Below is a small trained network, with its code and all its weights. Each question gives an input and a target symbol and asks what happens when units are switched off, that is, made to give their printed mean instead of their output.

import numpy as np


def w(rows, s, z=0):
    codes = np.array(rows[::2]) - 128.0
    scale = np.full(codes.shape[1], s)
    scale[-1] = z or s
    return codes * scale


def norm(h):
    return h / np.sqrt((h * h).mean(-1, keepdims=True) + 1e-5)


def f(y):
    return np.maximum(y, 0)


def softmax(a):
    e = np.exp(a - a.max(-1, keepdims=True))
    return e / e.sum(-1, keepdims=True)


def log_softmax(a):
    a = a - a.max(-1, keepdims=True)
    return a - np.log(np.exp(a).sum(-1, keepdims=True))


def net(x, mask):
    ids = ['αβγδεζηθλξπσφψω'.index(c) for c in x.split()]
    T = len(ids)
    res = E[ids] + P[:T]
    r = norm(res)
    for j in range(2):
        rows = slice(3 * j, 3 * j + 3)
        q, k, v = (r @ M[0][rows].T for M in (Q, K, V))
        z = softmax(np.where(np.tri(T) > 0, q @ k.T / 3**0.5, -1e9)) @ v
        o = O[0][rows]
        res = res + np.where(mask[j], z, o[:, -1]) @ o[:, :-1]
    y = f(norm(res) @ A[0][:, :-1].T + A[0][:, -1])
    res = res + np.where(mask[2:18], y, B[0][:, -1]) @ B[0][:, :-1]
    return log_softmax(norm(res)[-1] @ U[:, :-1].T + U[:, -1])


Q, K, V, O, A, B = {}, {}, {}, {}, {}, {}
E = w([
[141,103,83,122,107,52,212,126,209],'α',
[29,68,95,174,212,73,92,106,83],'β',
[196,88,166,116,212,116,96,167,217],'γ',
[118,83,122,179,242,140,251,184,147],'δ',
[135,74,157,176,163,142,122,64,174],'ε',
[93,148,95,98,89,100,136,113,158],'ζ',
[63,142,105,130,127,214,116,121,241],'η',
[170,89,77,99,110,164,136,158,82],'θ',
[157,88,178,186,128,85,118,181,119],'λ',
[122,110,129,178,95,114,198,45,108],'ξ',
[59,116,130,82,62,139,100,4,113],'π',
[3,78,96,176,54,145,185,147,136],'σ',
[176,222,199,199,90,43,70,90,95],'φ',
[58,153,75,137,160,92,222,97,122],'ψ',
[132,131,82,64,159,85,64,52,216],'ω',
],0.019)
P = w([
[135,189,115,254,137,159,92,125,172],'0',
[149,169,115,166,136,189,116,88,181],'1',
[113,159,125,145,134,157,122,126,154],'2',
[106,147,126,141,130,136,118,138,143],'3',
[105,135,128,134,127,126,115,145,142],'4',
[102,130,126,131,128,119,113,143,135],'5',
[98,125,131,129,125,108,110,145,131],'6',
[101,117,130,123,122,107,108,146,126],'7',
[95,116,127,129,120,103,106,149,121],'8',
[104,102,127,116,119,106,109,140,118],'9',
[104,103,126,119,111,111,96,147,116],'10',
[103,99,128,117,111,96,111,145,105],'11',
[106,92,128,116,104,103,100,146,110],'12',
[110,84,126,113,97,109,102,143,105],'13',
],0.0085)
Q[0] = w([
[145,131,145,192,134,133,162,131,97],'head 0',
[90,111,82,103,163,194,197,73,121],'head 0',
[255,197,147,107,212,126,128,148,131],'head 0',
[28,180,150,89,159,234,183,166,142],'head 1',
[139,172,131,119,134,195,174,141,132],'head 1',
[125,161,112,108,108,167,146,98,151],'head 1',
],0.0086)
K[0] = w([
[71,90,144,127,124,119,130,173,175],'head 0',
[128,104,93,33,129,155,140,85,124],'head 0',
[66,254,190,202,154,117,132,64,232],'head 0',
[61,162,170,143,126,112,173,140,171],'head 1',
[161,114,178,97,129,119,134,66,161],'head 1',
[111,113,116,76,117,128,94,89,145],'head 1',
],0.0082)
V[0] = w([
[99,129,88,96,127,184,179,88,180],'head 0',
[255,134,62,151,123,148,99,159,97],'head 0',
[91,108,194,139,205,150,185,87,58],'head 0',
[189,199,144,131,70,96,144,214,130],'head 1',
[156,224,148,62,108,86,136,110,82],'head 1',
[45,136,220,155,148,20,191,64,243],'head 1',
],0.0049)
O[0] = w([
[109,148,148,220,92,50,142,123,161,129],'head 0',
[87,232,204,17,167,105,65,165,89,254],'head 0',
[118,122,152,131,151,185,175,70,74,91],'head 0',
[207,117,69,130,86,158,212,129,105,101],'head 1',
[157,179,112,127,107,78,150,85,52,36],'head 1',
[133,150,159,84,131,132,180,50,253,68],'head 1',
],0.0078,0.0041)
A[0] = w([
[122,84,254,156,98,189,93,73,134,91],'neuron 0',
[178,119,138,161,137,76,120,100,152,251],'neuron 1',
[159,112,116,65,111,191,96,113,108,38],'neuron 2',
[83,237,76,86,65,88,82,19,181,35],'neuron 3',
[73,103,20,96,162,177,183,130,204,75],'neuron 4',
[104,109,117,149,144,112,175,202,116,180],'neuron 5',
[126,149,141,125,179,92,76,75,98,125],'neuron 6',
[81,104,177,170,31,135,183,114,82,75],'neuron 7',
[95,161,188,156,174,92,188,188,155,201],'neuron 8',
[79,157,50,122,80,156,51,42,177,155],'neuron 9',
[176,146,124,150,108,103,69,64,104,78],'neuron 10',
[125,155,179,71,100,93,74,158,63,147],'neuron 11',
[198,84,137,196,68,178,168,153,182,114],'neuron 12',
[160,152,151,99,121,147,171,11,249,72],'neuron 13',
[134,150,226,95,126,104,116,58,165,44],'neuron 14',
[143,174,125,147,83,121,147,76,39,187],'neuron 15',
],0.009,0.0026)
B[0] = w([
[75,159,54,154,134,82,134,103,69,196],'neuron 0',
[119,128,96,86,115,171,73,177,109,179],'neuron 1',
[43,122,161,99,167,103,106,130,110,154],'neuron 2',
[242,32,126,205,180,218,171,163,107,222],'neuron 3',
[165,221,84,180,125,134,98,153,19,187],'neuron 4',
[110,126,134,84,110,111,156,16,163,190],'neuron 5',
[89,101,109,116,146,87,126,81,162,179],'neuron 6',
[184,138,65,94,147,137,68,150,202,211],'neuron 7',
[143,111,123,165,106,212,121,109,126,199],'neuron 8',
[120,51,123,107,24,95,160,117,102,200],'neuron 9',
[148,114,136,118,145,144,147,3,158,156],'neuron 10',
[173,169,182,132,73,29,163,74,164,255],'neuron 11',
[107,143,128,21,116,83,144,156,65,184],'neuron 12',
[89,129,240,64,138,70,93,141,126,235],'neuron 13',
[128,197,55,148,186,175,138,219,144,192],'neuron 14',
[169,179,109,50,117,193,62,102,127,210],'neuron 15',
],0.0073,0.0081)
U = w([
[151,120,168,89,115,77,202,169,224,130],'α',
[117,151,63,57,143,144,107,198,21,170],'β',
[101,138,130,115,201,149,202,122,127,212],'γ',
[228,173,59,109,154,164,91,74,141,136],'δ',
[149,18,104,85,200,126,73,136,217,70],'ε',
[43,103,58,158,209,102,84,88,118,118],'ζ',
[55,127,166,133,53,194,97,152,181,145],'η',
[184,61,210,187,89,123,145,162,110,113],'θ',
[146,11,62,119,108,164,118,52,120,68],'λ',
[83,130,2,136,59,92,175,153,167,96],'ξ',
[114,191,164,144,97,107,94,114,86,79],'π',
[8,127,211,118,191,64,84,110,178,4],'σ',
[103,112,160,80,188,183,61,176,202,137],'φ',
[103,141,129,154,157,129,228,95,106,160],'ψ',
[87,109,240,57,103,144,159,38,142,177],'ω',
],0.009,0.0037)

Each question gives the input, a string of symbols that net reads in full, and the target symbol t.
The units are the heads (3 rows each of Q, K, V and O) and the neurons (one row each of A and B). Each row of codes is followed by its name. A weight is (code - 128) times the scale printed after its matrix; where a second scale follows, it is the last column's (O, A, B and U).
mask holds one flag per unit, heads first, then neurons. A switched-off unit (its flag False) gives its mean, the last column of its rows in O or B, instead of its output. The means were averaged over made-up inputs and are rounded, as every weight is.
A unit's drop is (log p(t) with every unit on - log p(t) with that unit switched off) / (log p(t) with every unit on - log p(t) with every unit switched off).
The circuit of an input: a set's keep is (log p(t) with only the set's units on - log p(t) with every unit switched off) / (log p(t) with every unit on - log p(t) with every unit switched off). Starting from the 12 units with the biggest drops (on a tie, the unit counted first), units are removed one at a time, each time the one whose removal leaves the highest keep (on an exact tie, the one counted first), for as long as the keep stays at least 0.8.
circuit, biggest first: the units of the circuit, biggest drop first
k most important neurons: the k neurons with the biggest drops, biggest first
heads that matter: for each layer, one digit per head in row order, 1 if its drop is at least 0.15 and else 0, layers parted by /
drop of u: that unit's drop, to one decimal
input θ θ ξ φ λ θ α θ ξ ξ ξ ε, target σ: circuit, biggest first => (neuron 3)
input θ λ ε ξ, target δ: heads that matter => 00
input α π ξ ξ η θ π α, target ξ: 3 most important neurons => (neuron 13; neuron 11; neuron 8)
input δ α λ ξ ε, target σ: heads that matter => 01
input λ θ ξ ξ ξ ξ β ξ ω, target λ: circuit, biggest first => (neuron 9; head 0; neuron 3)
input ξ ξ ξ θ δ, target ψ: circuit, biggest first => (neuron 4; head 0)
input ξ λ θ θ ξ ξ α φ λ λ δ ξ ξ ψ, target ψ: 2 most important neurons => (neuron 3; neuron 7)
input ξ ξ ω φ ξ α ξ φ, target δ: 2 most important neurons => (neuron 14; neuron 3)
input ξ ξ α ξ, target α: heads that matter => 11
input η α ξ λ θ ξ π β η ε, target ζ: heads that matter => 00
input α α δ α ξ ξ ψ, target ψ: 3 most important neurons => (neuron 4; neuron 13; neuron 3)
input ξ ξ ε ζ ξ λ θ ψ, target γ: 2 most important neurons => (neuron 3; neuron 11)
input α ξ ω σ β ω η ξ ξ λ, target β: 4 most important neurons => (neuron 12; neuron 0; neuron 11; neuron 13)
input ξ η ψ σ λ, target β: 3 most important neurons => (neuron 12; neuron 11; neuron 0)
input ξ ξ ξ ξ λ θ α, target ξ: most important neuron => (neuron 13)
input α ξ π, target λ: 2 most important neurons => (neuron 3; neuron 9)
input α λ ξ λ λ π ξ, target β: 3 most important neurons => (neuron 11; neuron 12; neuron 4)
input σ β ξ ξ ξ ω θ ξ θ, target ω: drop of neuron 11 => 0.2
input ξ δ η δ γ ξ ξ α λ θ ε, target ζ: drop of neuron 13 => 0.1
input λ θ α π ξ ξ, target δ: drop of neuron 6 => 0.0
input π λ ξ ω ξ ζ ξ ψ η λ, target ω: most important neuron => (neuron 3)
